Below are the code and all the weights of a small trained network. Each question names an input and a class and asks about switching units off, where a switched-off unit gives its printed mean instead of its output.

import numpy as np


def w(rows, s, z=0):
    codes = np.array(rows[::2]) - 128.0
    scale = np.full(codes.shape[1], s)
    scale[-1] = z or s
    return codes * scale


def f(y):
    return np.maximum(y, 0)


def log_softmax(a):
    a = a - a.max(-1, keepdims=True)
    return a - np.log(np.exp(a).sum(-1, keepdims=True))


def net(x, mask):
    res = np.array(x, float).reshape(1, 4) / 4 @ E
    y = f(res @ A[0][:, :-1].T + A[0][:, -1])
    res = res + np.where(mask, y, B[0][:, -1]) @ B[0][:, :-1]
    return log_softmax(res[-1] @ U[:, :-1].T + U[:, -1])


A, B = {}, {}
E = w([
[92,178,123,159,102,161,172,38,102,199,80],'x0',
[148,37,169,136,79,213,60,145,199,128,46],'x1',
[149,192,160,132,146,201,37,157,91,43,150],'x2',
[135,246,155,131,33,109,130,195,188,110,174],'x3',
],0.013)
A[0] = w([
[105,182,106,146,123,179,119,102,90,168,128,97],'neuron 1',
[110,79,98,128,210,125,153,79,76,66,97,2],'neuron 2',
[215,107,80,84,164,140,81,201,110,55,159,158],'neuron 3',
[136,78,63,93,162,166,64,44,169,106,96,90],'neuron 4',
[158,186,213,123,13,82,77,155,169,154,83,157],'neuron 5',
[66,48,87,77,159,62,193,167,234,134,136,145],'neuron 6',
[94,189,165,149,193,205,51,117,88,46,142,47],'neuron 7',
[107,167,109,214,90,218,141,63,106,133,93,80],'neuron 8',
[118,164,118,86,174,73,183,105,2,113,214,34],'neuron 9',
],0.0091,0.0034)
B[0] = w([
[110,186,159,150,152,77,64,214,123,133,54,177],'neuron 1',
[148,216,162,109,124,84,181,72,209,51,116,209],'neuron 2',
[104,98,206,192,165,60,141,134,149,111,81,227],'neuron 3',
[129,107,112,81,193,198,190,157,229,65,180,208],'neuron 4',
[139,166,107,143,213,216,150,136,232,129,96,225],'neuron 5',
[58,127,128,175,118,117,137,122,98,174,156,236],'neuron 6',
[71,156,112,180,2,163,166,71,152,187,109,223],'neuron 7',
[103,167,186,143,206,55,70,156,113,193,79,203],'neuron 8',
[152,96,174,74,137,227,116,197,166,210,143,249],'neuron 9',
],0.0099,0.015)
U = w([
[153,222,84,85,175,105,159,101,192,68,172,92],'0',
[173,41,151,75,145,210,77,140,135,170,93,106],'1',
[43,121,97,180,53,95,146,44,117,163,116,133],'2',
[122,120,168,172,189,3,65,151,111,121,91,88],'3',
[140,130,116,158,174,148,150,131,78,102,105,254],'4',
[200,116,57,113,77,90,70,67,102,109,122,58],'5',
],0.012,0.0071)

Each question gives the input, the list of numbers given to net, and the class t.
The units are the neurons (one row each of A and B). Each row of codes is followed by its name. A weight is (code - 128) times the scale printed after its matrix; where a second scale follows, it is the last column's (A, B and U).
mask holds one flag per neuron, in row order. A switched-off neuron (its flag False) gives its mean, the last column of its row in B, instead of its output. The means were averaged over made-up inputs and are rounded, as every weight is.
A unit's drop is (log p(t) with every unit on - log p(t) with that unit switched off) / (log p(t) with every unit on - log p(t) with every unit switched off).
The circuit of an input: a set's keep is (log p(t) with only the set's units on - log p(t) with every unit switched off) / (log p(t) with every unit on - log p(t) with every unit switched off). Starting from all 9 units, units are removed one at a time, each time the one whose removal leaves the highest keep (on an exact tie, the one counted first), for as long as the keep stays at least 0.8.
circuit, biggest first: the units of the circuit, biggest drop first
unit that matters most: the unit with the biggest drop
k most important neurons: the k neurons with the biggest drops, biggest first
drop of u: that unit's drop, to one decimal
input [-6,4,-5,2], class 3: circuit, biggest first : (neuron 9)
input [-8,5,-4,6], class 3: 3 most important neurons : (neuron 9; neuron 3; neuron 4)
input [3,7,-3,8], class 0: 2 most important neurons : (neuron 9; neuron 5)
input [2,2,-3,-3], class 4: circuit, biggest first : (neuron 7; neuron 9; neuron 3)
input [-5,6,7,0], class 2: 3 most important neurons : (neuron 7; neuron 9; neuron 3)
input [-2,-8,-6,6], class 1: 2 most important neurons : (neuron 9; neuron 2)
input [-8,6,5,-1], class 3: 2 most important neurons : (neuron 3; neuron 9)
input [4,1,6,-7], class 0: 3 most important neurons : (neuron 4; neuron 2; neuron 6)
input [7,6,3,-3], class 3: 4 most important neurons : (neuron 8; neuron 9; neuron 1; neuron 5)
input [3,5,3,-7], class 0: circuit, biggest first : (neuron 2; neuron 4)
input [-3,2,-5,0], class 2: 2 most important neurons : (neuron 9; neuron 6)
input [8,3,5,-3], class 3: 2 most important neurons : (neuron 8; neuron 1)
input [-2,-5,2,4], class 1: circuit, biggest first : (neuron 9; neuron 2)
input [2,4,8,-7], class 2: 2 most important neurons : (neuron 7; neuron 5)
input [-7,3,3,-2], class 3: unit that matters most : neuron 3
input [-3,-8,-2,5], class 1: drop of neuron 9 : 0.6
input [0,-5,8,-2], class 2: drop of neuron 4 : 0.0
input [2,-2,8,4], class 2: drop of neuron 7 : 1.1
